In the rows, 128 means zero.
Each row of numbers stands for one node and depends on some of the facts below. Use the named rows to name the rest.

There are 3 kinds of fact about the nodes: φ, κ, Ψ.
mumus φ: tisi stafe
numavon φ: plupo rumom
duklim φ: breflur tebilok tubustis stafe
mesol φ: tritisek
kuplur φ: staskek
voflam φ: pibrezel skuves
mugo φ: tepa didor
skedon φ: nuror
madun φ: vatem feklan
skoskas φ: suskin givokil stunorel
drebagrel φ: fosto doberan zelu skupa
mesal φ: doluti
klogom φ: rolos govak begi
bruskidol φ: rolus tofure
muzer φ: tafiska gebriva kledru babron rolus
sapli φ: tudo stozipe kluskul botran toklu nuror
kliflim φ: nopum figres babuklu vibi bubel
zedrutrom φ: bruple toklu begi
soklastem φ: nuror
gigrodu φ: staskek tolor tepom
kopar φ: stuva nilik
trofaklil φ: feflunak
gitor φ: pazul brabrom givokil nuzon
trukadres φ: vatem
zoste φ: nomotre tritisek plupo
pusta φ: plude
brusoskis φ: ziple doberan sogik destum staskelo
kleklon φ: kesko
stedruk φ: kesko tepom
steplam φ: roflos fosto nuror tolor zelu
gezen φ: voplenos bromi
skigrim φ: ziple
skopladrus φ: tisi
fleplir φ: topebrol
graru φ: bradon
fuvin φ: bromi
skugedrom φ: flifli
foren φ: muklum
duplar φ: tafiska zefo tupor
vigrir φ: brabrom gruvukler feflunak zefo tepom
siskes φ: breflur flalik seris dovul
golo φ: zatir nomotre flalik nopum
vade φ: tubustis figres stafe
flalas φ: flalik sebon
mibir φ: fosto drudri zefo rumom
sebabak φ: traskar
grostu φ: klosi plupo
tastos φ: roflos fosto traskar skupa
drizuplim φ: botran puston staskelo
ziski φ: skiflo rodrim givokil graris
skedel φ: klosi doberan plukosem
fuskor φ: tisi minebrek
kidro φ: luklen staskek skuves
totrun φ: suskin teflek
ploklom φ: skiflo tofure skupa
nagrun φ: botran gridastan
ratar φ: tedem
dremas φ: bromi plupo
κ bruple <- mumus gebriva zatir zoste garadram tolor toklu ruklo
κ kledru <- seris doberan steplam fleplir duplar drutal grostu drabam gragro
κ tuplon <- labo stedruk klafle skugedrom ziple traskar tritisek klugesken flifli
κ pefal <- numavon suskin bruskidol kliflim nopum skuves brabrom flalik dimon plitrer topebrol
κ golo <- kesko tudo tastos gridastan
κ skiflo <- tepa givokil potek minebrek skibru babuklu brusoskis vigrir siskes destum skedel
κ nomotre <- ridam ledres didor klifur soklastem graru pazul ploklom bromi
κ plukosem <- doluti klosi stozipe stunorel zefo tubustis trofaklil fuvin nilik ratar
κ feflunak <- tofure mugo drebagrel flalin tuki pusta plude
κ dovul <- duklim stebok dudrum grigrunes
κ tafiska <- mesol botran plalal tebilok tepom breflur
κ sapli <- kuplur voflam fisaflon mesal govak pibrezel flalas rumom nake
κ skoskas <- tupor feklan kluskul
κ vade <- babron madun dibro muzer puston sebabak mabran kibun nagrun
κ ziski <- fosto sebon kopar nuror taru skopladrus vibi bradon vatem tedem
κ stuva <- skedon skano luklen drudri kleklon dretekon tutru mibir rigrar sogik
κ plupo <- skupa kube zedrutrom bubel rodrim fazis staskelo pliflur kidro
κ gudrotol <- rolus skigrim gruvukler trastor drizuplim totrun
κ roflos <- klogom gezen figres teflek
κ vabral <- dezuk nuzon rolos lugrom dremas
κ fuskor <- fledrin gigrodu gitor doro zelu trubi graris voplenos
κ foren <- trukadres kerik begi stafe
κ tisi <- staskek muklum
{mumus duklim stozipe didor zatir dovul gigrodu zoste brusoskis staskelo fuvin skugedrom vigrir tutru vatem rigrar mabran grostu garadram rumom tritisek dimon plitrer} Ψ 698
{seris labo numavon tepa doluti klosi doberan kuplur suskin pefal minebrek fosto tafiska drebagrel feklan skibru tisi fisaflon mesal sapli dezuk zedrutrom kopar rodrim gitor trukadres drudri babuklu roflos kleklon stedruk fazis taru skigrim skopladrus fleplir rolos dretekon pazul plude brabrom lugrom zelu mibir sebabak teflek sogik voplenos tepom ziski staskek tedem fuskor ploklom topebrol bruple tolor gridastan dremas} Ψ 384
{kesko tofure givokil tupor gebriva skedon skupa tubustis klogom vabral bruskidol dibro muzer fledrin bubel soklastem kledru tuki trofaklil steplam graru pliflur foren siskes golo vade destum plukosem graris traskar trastor drabam klugesken muklum nagrun ruklo} Ψ 143
{ridam mesol voflam kube klifur luklen pusta nuror gezen doro plalal bradon trubi grigrunes kibun gragro totrun nilik flifli} Ψ 607
{potek madun skoskas sebon rolus flalin kliflim tuplon nomotre govak botran kerik nuzon figres feflunak skiflo stebok kluskul dudrum flalas drutal ziple stuva breflur begi kidro toklu ratar stafe nake plupo} Ψ 364
{ledres babron mugo stunorel zefo nopum skano gudrotol pibrezel klafle skuves vibi tudo duplar puston gruvukler tebilok flalik tastos drizuplim skedel bromi} Ψ 52

Known rows:
[118  57 181 131 126  81 101 107 175  39  52 106 163 167 132 105  75 150
 114 126 119 137 128  82 107  85 152 120 114] : brusoskis
[117 125 110 112 123 101 126 118 139 145 117 123 105  90 167 141 151 150
 114  93 122 108  92 144  96 127 144 111 158] : ziple
[121 131 126 140 107 141 172 116 141  65 145 138 147 130 140 129 127 108
 105 135 168 133  49 149 114 158  82 168 130] : vibi
[ 84 101 125 225 113 139  62  88 145 164 109 143  65 106 105 149 107 131
 142  79 194 182  91 158 109  81 171 154 161] : kliflim
[ 77  96 129 212  74 133 114 102  80  95 137 128  91 157  97 136 129 119
 163  75 210 124 135 146 110 110 197 173 144] : nopum
[ 97  73 165  85 126 119  62 126  77  47 113 112 168 120 151 146  77 154
 176  91 136 180 174  51  97 103  97 143 125] : babuklu
[169 137 121 133 153 117 121 107 126 132 121 146 138 122 105 132 106  96
 115 141  98 153 158 114 133 109  72 120  98] : ploklom
[143 124 142 116 104 100 154 128 114  95 135 132 130 149 137 120 149 118
 119 122 123 108 161 119 142 133 141 135 118] : tofure
[109 144 117 107 104 140 133 129 142 175 139 139 118  82 193 125 170 165
 111 108 109 125  99 180 113 108 154 115 168] : luklen
[144 128 146 135 102 137 146 156 114 174 125 125 139 151 129 132 159 141
 110 158  65  89 183 145 169  98 137 105  95] : trofaklil
[155 138 117 110 146 131 135 131  98 144 130 137 142 121 114 150 116 107
 128 137 106 122 147 127 138 137  66 126 103] : dretekon
[124 161 130 144 178 174 125 179 149 150 152 102 114 176  73  87 115 117
 156 200 148 148 134  79 158 190 172 104 123] : foren
[111 130 116 120 119 121 119 130 152 170 117 125 106  76 165 146 144 152
 109 106 127 138  86 155 116 110 130 118 155] : nake
[159 136 129 106 142 137 115  99  99 104 157 160 159 132 137 126 139 114
 161 114 114 111 169 119 115 107 106 128 124] : tolor
[120 123 126 130 109 121 162 132 134 128 120 122 134 135 129 123 137 131
 109 128 126 111 113 154 136 127 129 138 125] : klafle
[142 114 131 111 109 124 172 142 120 160 103 114 152 172 118 136 158 159
 120 141  81   8 145 163 150 121 167 100 109] : stozipe
[108 128 123 122 121 116 119 129 156 163 115 125 106  81 165 145 136 153
 110 100 128 144  90 153 113 108 132 124 157] : flalin

Rows to name:
No name comes twice in this set of rows, the named rows included.
[111  64 172  93 119  75 103 116 116  33  86 115 158 160 159 111  97 157
 144  99 125 129 162  68  93 116 159 125 137] | destum
[129 170 111 133 207 201  96 177 123 170 163 103 123 145  60 112  88 108
 180 203 141 176 140  70 148 178 111 104 116] | fuskor
[ 90 183 110 132 181 158  92 181 203 205 144  88  70 100 109  95 126 144
 138 171 151 207 105 101 151 148 189  84 158] | skoskas
[ 99 165 118 138 161 173 136 184 151 146 162  86 110 159  91  80 127 131
 158 185 156 144 124 103 145 175 189 102 135] | gudrotol
[104 156 108 195 182 172  60 119  96 144 168 132  64 168  16  86  88  87
 225 122 231 182 189  77 130 160 212 135 146] | pefal
[ 49 123 153  69 152 114  39 167 171  97 138  64 101  98 177  72 113 198
 185 103 171 232 160  25  99 114 247  85 186] | skiflo
[117 114 118 167 125 117  89  75  74 110 130 159  94 139  70 132 103  92
 182  66 203 141 181 125 117 118 149 167 137] | topebrol
[167 132 113 109 150 111 140 113  88 132 126 136 146 131 116 141 117 108
 129 129  96  95 151 117 113 151  79 117 106] | sogik
[110 128 115 101 122 116 127 124 152 164 114 130 113  81 165 141 146 154
 118  94 129 117  79 169 112 126 142 116 169] | govak
[168 130 120 112 172 133 125 100 125 152  95 155 155 131  93 135  89 102
 128 140 107 117 122 139 130 140  61 121 117] | zedrutrom
[125 126 128 160 114 113  80  71  82 101 157 169  94 134  88 122 127  93
 180  58 201 159 213 128 135  85 175 164 137] | brabrom
[117 132 119 131 125 122 117 128 172 180 102 123 108  78 153 144 132 145
  99 119 120 149  79 166 124 111 116 119 148] | madun
[117 111 135 126  91 157 152 182  64 164 135 105 143 152 136 167 158 159
 130 142  82  64 167 135 150 136 133 125  99] | tubustis
[132 117 119 118 117 112 166 117 128 121 108 126 143 146 126 115 134 135
 114 121 121  74 106 156 117 144 139 123 134] | puston

The same nodes again, as new rows of numbers:
Some rows with their names:
[129 135 126 146 146 133 118 127 134 119 139 128 122 135 125 132 125 124
 124 126 120 128 128 124 126 126 122 125 131 139 128 118 131 127 125 123
 124 128 134 127 129 124 134 141 120] : rigrar
[127 129 126 143 129 128 123 127 124 121 130 122 127 130 125 127 124 123
 134 126 124 127 137 125 126 126 120 125 126 125 126 118 130 127 123 121
 126 125 133 127 124 124 124 135 121] : grigrunes
[126 125 125 124 138 127 138 129 123 123 129 122 122 120 125 126 124 135
 132 128 124 132 124 138 125 136 121 133 128 123 127 127 125 131 123 124
 124 129 126 127 125 124 123 124 121] : nuzon
[128 126 125 160 118 137 145 127 146 120 122 126 122 125 125 153 124 152
 123 126 122 125 145 122 125 126 122 126 129 124 128 117 141 124 129 131
 124 125 126 129 129 124 134 148 121] : nuror
[127 131 131 122 116 125 116 127 134 120 122 141 144 126 144 131 125 124
 125 127 172 154 125 122 125 126 122 126 125 123 126 118 131 128 123 121
 142 128 132 128 124 124 124 124 131] : zefo
[127 129 125 124 115 133 116 137 123 143 134 123 152 124 137 128 159 131
 123 130 123 126 151 132 126 127 163 127 128 127 128 121 126 124 123 150
 125 126 126 137 131 148 135 124 147] : fuskor
[126 125 128 123 133 128 137 127 126 135 128 122 122 121 125 125 124 128
 122 126 124 131 123 123 128 126 120 126 127 122 127 136 129 134 130 124
 128 130 127 128 124 128 123 127 123] : muklum
[131 138 140 123 157 129 117 134 128 140 133 123 128 131 126 137 127 123
 123 127 121 123 141 132 134 125 120 126 126 143 126 119 130 126 123 119
 124 126 126 132 124 124 130 141 121] : mumus
[126 125 127 123 132 129 139 127 127 136 129 122 122 121 125 125 124 128
 122 126 124 132 123 124 129 126 119 126 127 123 127 134 130 134 129 123
 128 132 127 128 124 128 123 127 122] : drabam
[129 126 129 125 163 125 139 128 123 147 123 143 122 132 135 130 125 124
 140 133 137 128 124 123 131 133 119 124 126 135 127 153 125 128 144 155
 137 125 126 133 126 128 124 128 144] : babuklu
[126 126 131 122 137 126 134 128 124 139 125 122 122 126 125 125 124 130
 123 127 123 124 123 127 140 125 126 125 128 124 127 135 128 132 129 120
 124 130 126 127 125 127 128 123 124] : klogom
[128 126 128 122 115 125 126 128 126 131 122 132 123 125 128 127 124 126
 122 126 122 123 123 131 132 126 120 124 126 122 129 131 127 125 128 120
 126 129 127 126 133 126 123 123 126] : zedrutrom
[127 129 125 144 129 128 124 127 124 121 130 122 127 130 125 127 124 123
 133 126 124 127 137 126 126 127 120 125 126 125 126 118 130 127 122 120
 126 125 133 127 124 124 123 134 121] : trubi
[127 124 125 124 172 130 156 131 124 151 124 131 135 150 128 127 126 144
 176 154 157 124 124 123 124 126 199 151 126 200 127 161 126 131 130 212
 135 127 130 163 126 138 145 126 178] : skiflo
[128 127 125 129 120 128 133 128 129 125 128 128 122 121 128 129 124 124
 122 129 122 125 124 132 125 135 120 125 126 122 135 129 126 125 134 133
 126 132 126 127 143 130 123 126 124] : dretekon
[132 126 127 123 112 125 123 127 123 135 123 128 122 124 127 125 124 123
 123 127 124 123 124 137 129 126 119 125 125 122 127 127 125 126 125 122
 125 129 127 127 130 126 123 123 133] : sebabak
[126 125 127 125 114 126 130 128 127 129 125 129 122 121 129 128 124 123
 124 128 123 127 123 125 125 129 120 125 125 124 128 135 127 126 132 122
 132 130 126 127 129 127 123 124 124] : voplenos

Rows to name:
No name comes twice in this set of rows, the named rows included.
[127 128 125 124 115 135 116 138 123 141 138 122 151 120 138 128 161 131
 129 142 122 126 155 125 124 127 151 129 126 124 127 122 126 124 124 162
 130 126 126 135 126 151 128 133 146] | tisi
[129 131 125 151 152 130 129 127 126 120 134 122 123 139 125 129 124 125
 127 126 121 125 133 130 124 132 121 126 131 129 132 118 130 127 123 125
 124 125 135 127 132 124 125 135 121] | luklen

Now the same nodes, written a new way:
Some rows with their names:
[112 115 114 149  96 101 129 103 125 142 130  93 123 130 110  96 116 109
  94 132 104 129 142 112 130 108 128 136 105 118 110  88 126 155 130 141
  99 112 103 112 148 147 119 107  97 160] : muzer
[119 129 105 145 120 109 122  88 114 137 127 129 134 147 118  94 132 126
 149 150 113 120 106 156 131 127 138 129 121 114 125 120 122 156 146 171
 131 129 132 138 130 130 117 112 126 140] : drabam
[178 129  66 114 110  89 132 117 115 150 113 156 106 150 162 109 157 174
 178 117 101  70  95 154 131 139  89 207 107 104  95  99  91 146 116 181
  85 113  83 120 135  39  91 141 109  88] : destum
[140 149  95 126 115  99 134  89  96 150 124 132 151 143 121  86 125 109
 125 159  86 112 115 132 116 103 124 135 128 138 133 118 125 135 145 184
 137 113 151 128 136 128 111 103 136 141] : skupa
[135  76  85 140 156 134 162 133 159 110  96 102  92 139  89 105  59 136
  73 122 144 165 129 125 167 122 186 139  96  99 133  44 119 184 148 162
  69 118 119 105 181 163  63  76 160 116] : soklastem
[121 127 118 137 135 130 141 142  95 160 129 138 121 162 148 128 124 123
 168 129 137 120 140 144 132 117 138  92 114 110 151 159 122 134 103  80
 166 109 158 133 131 104  95 128 151 148] : didor
[177 115  83 105 105  98 161 189 103 180 115 132  84 145 179 143 128 150
 138  81 107  80 163  93 130 103  78 181  83 107 108 101  99 117  60  61
  87  72  84  82 155  32  64 148 106 111] : brusoskis
[142 110 155 149  92 127 141  93  68 104 121 193 113 145 147 174 145  71
 128 131 164  45 180 161 158  64 207  91 127  67 153 178 129  94  97  95
 163 116 132 108 142 117 104 166 179  86] : dimon
[ 94 103 121 158 100 119 133 173 120 147 142  87 105 122 126 133  91  83
 137 122  94 146 141 125 164  95 122 117  88 110 148 126 135 111  79  28
 119  92 122 114 139 134  70 185 119 149] : zoste
[160 105  93 115  89 110 162 174 110 180 113 121  63 153 194 144 142 162
 139  77 126  80 181 101 133 139  78 174  89  96  92 112  93 132  52  54
  87  87  65  82 171  29  89 144 102 126] : vigrir
[148 162 153 116 148 132 120 126 148 139 132 131 169 103 119 147 161 129
 145 146 137 169 110 127 135 170 142 133 136 143 101 157 143 128 142 172
 127 136 103 138 130 141 147 123 138 118] : pibrezel
[114 167 104 131 126 112 124 150  55 178  81 146 151 175 125 152  86 166
 140  99 151  94 137 164 150 166 142  91  87 139 161 157 144 143  73  90
 193 100 148 187 134 174  70 144 127 183] : tutru
[202 133 135 115 148 141  75 138 152 115 115 152 127  72 150 107 116 126
 142 154 138 178  84 113 122 167 135 110 153 173  82 156  93 119 145 150
 156 151 126  95  95 175 192 147 124  95] : gudrotol
[155  63 115 127 163 173 122 191 171  88  92 125  52 110 132 118  36 150
  72 104 160 166 135  93 128 129 131  97 141 153 136  84  97 125 125  65
 125 142 154  89 129 172 138 119 137  99] : sapli
[120 130 107 145 121 109 120  88 115 136 128 129 135 148 118  93 133 126
 150 148 114 119 106 155 130 127 138 128 120 114 125 122 120 156 145 171
 130 129 133 139 128 129 118 112 125 140] : bubel
[120 130 114 137 130 126 141 146  94 158 132 133 125 154 147 126 117 111
 169 136 118 123 134 144 138 111 131  98 116 117 156 161 126 122 101  79
 165 104 162 135 130 107  85 143 154 144] : rumom
[149 163 152 113 151 131 120 128 147 139 133 133 173 103 117 148 158 127
 145 146 134 167 107 126 134 165 142 134 134 145 106 156 143 123 142 175
 127 133 107 137 127 141 142 124 139 116] : klafle

Rows to name:
No name comes twice in this set of rows, the named rows included.
[115 107 112 151  98 105 125 105 129 135 126  99 113 128 111  96 113 113
  95 127 112 126 138 116 134 109 132 136 105 111 107  85 119 156 130 138
  96 116  98 106 147 147 120 110  97 150] | klogom
[163 130 105  97 148 123 138 181 133 138 119 174 104 149 163 169 160 199
 173  80 137  68 112 134 112 131  67 190 125 118 127 116 113 105  99 111
 101 120 102 138 107  16 102 147 113  67] | minebrek
[165 109  80 125  92  80 132 135 131 151 117 123  94 132 147 112 143 163
 129  92 103  82 126 115 133 118  86 212  85  98  78  62  96 152 102 144
  48  98  46  95 145  57  95 134  71 105] | siskes
[163 121 107 140 114 130  83 129 150  97 143 114 126  63 145  79  83 106
 169 162  81 181  55 156 155 140 133 138 127 149 104 143  79 119 143 130
 141 148 146 117  89 191 155 218 117 108] | plupo
[ 96 114 150 135 124 168 140 127 136 125 119 130  89 156 152 149 144 161
 135 119 161 114 159 147 117 182 107 106 157 126 131 158 132 123 115  98
 150 156 127 148 147 102 163 124 140 136] | staskek
[154  83 110 157 119  99  67 121 135 116 125 122  94 101 119  63  82 122
 105 117 135 138 106  95 113  81 132 101 107 128  90  75  78 169 142 106
 121 126 117  77  83 184 164 111  53 138] | vade
[203 153 116  84 116  98 136 179 157 157 122 121 138  80 146 161 160 148
 118 102  94 133 124  79 137 148  79 227 101 144  66  98 120 102  96 152
  46  95  32  89 148  71 108 159  96  76] | skedel
[179 168  98 115 121 115  77 120  92 133  80 144 157 101 132 102  61 181
 113 115 139 134  89 152 139 196 148 118 105 179  99 139  90 156 120 161
 184 141 137 163 101 251 158 165  91 161] | stuva
[133 142  99 131 116 103 130  87 102 146 125 132 146 146 120  88 127 113
 132 156  94 114 113 138 120 111 128 133 126 130 129 119 123 142 146 180
 135 118 145 133 134 128 114 106 133 142] | traskar
[124 137 128 111 148 147 146 150 123 129 119 144 130 146 129 146 119 140
 123 128 125 115 135 128 110 121 107 120 152 149 162 141 143  97 125 118
 151 130 167 147 127 107 121 120 157 116] | zelu

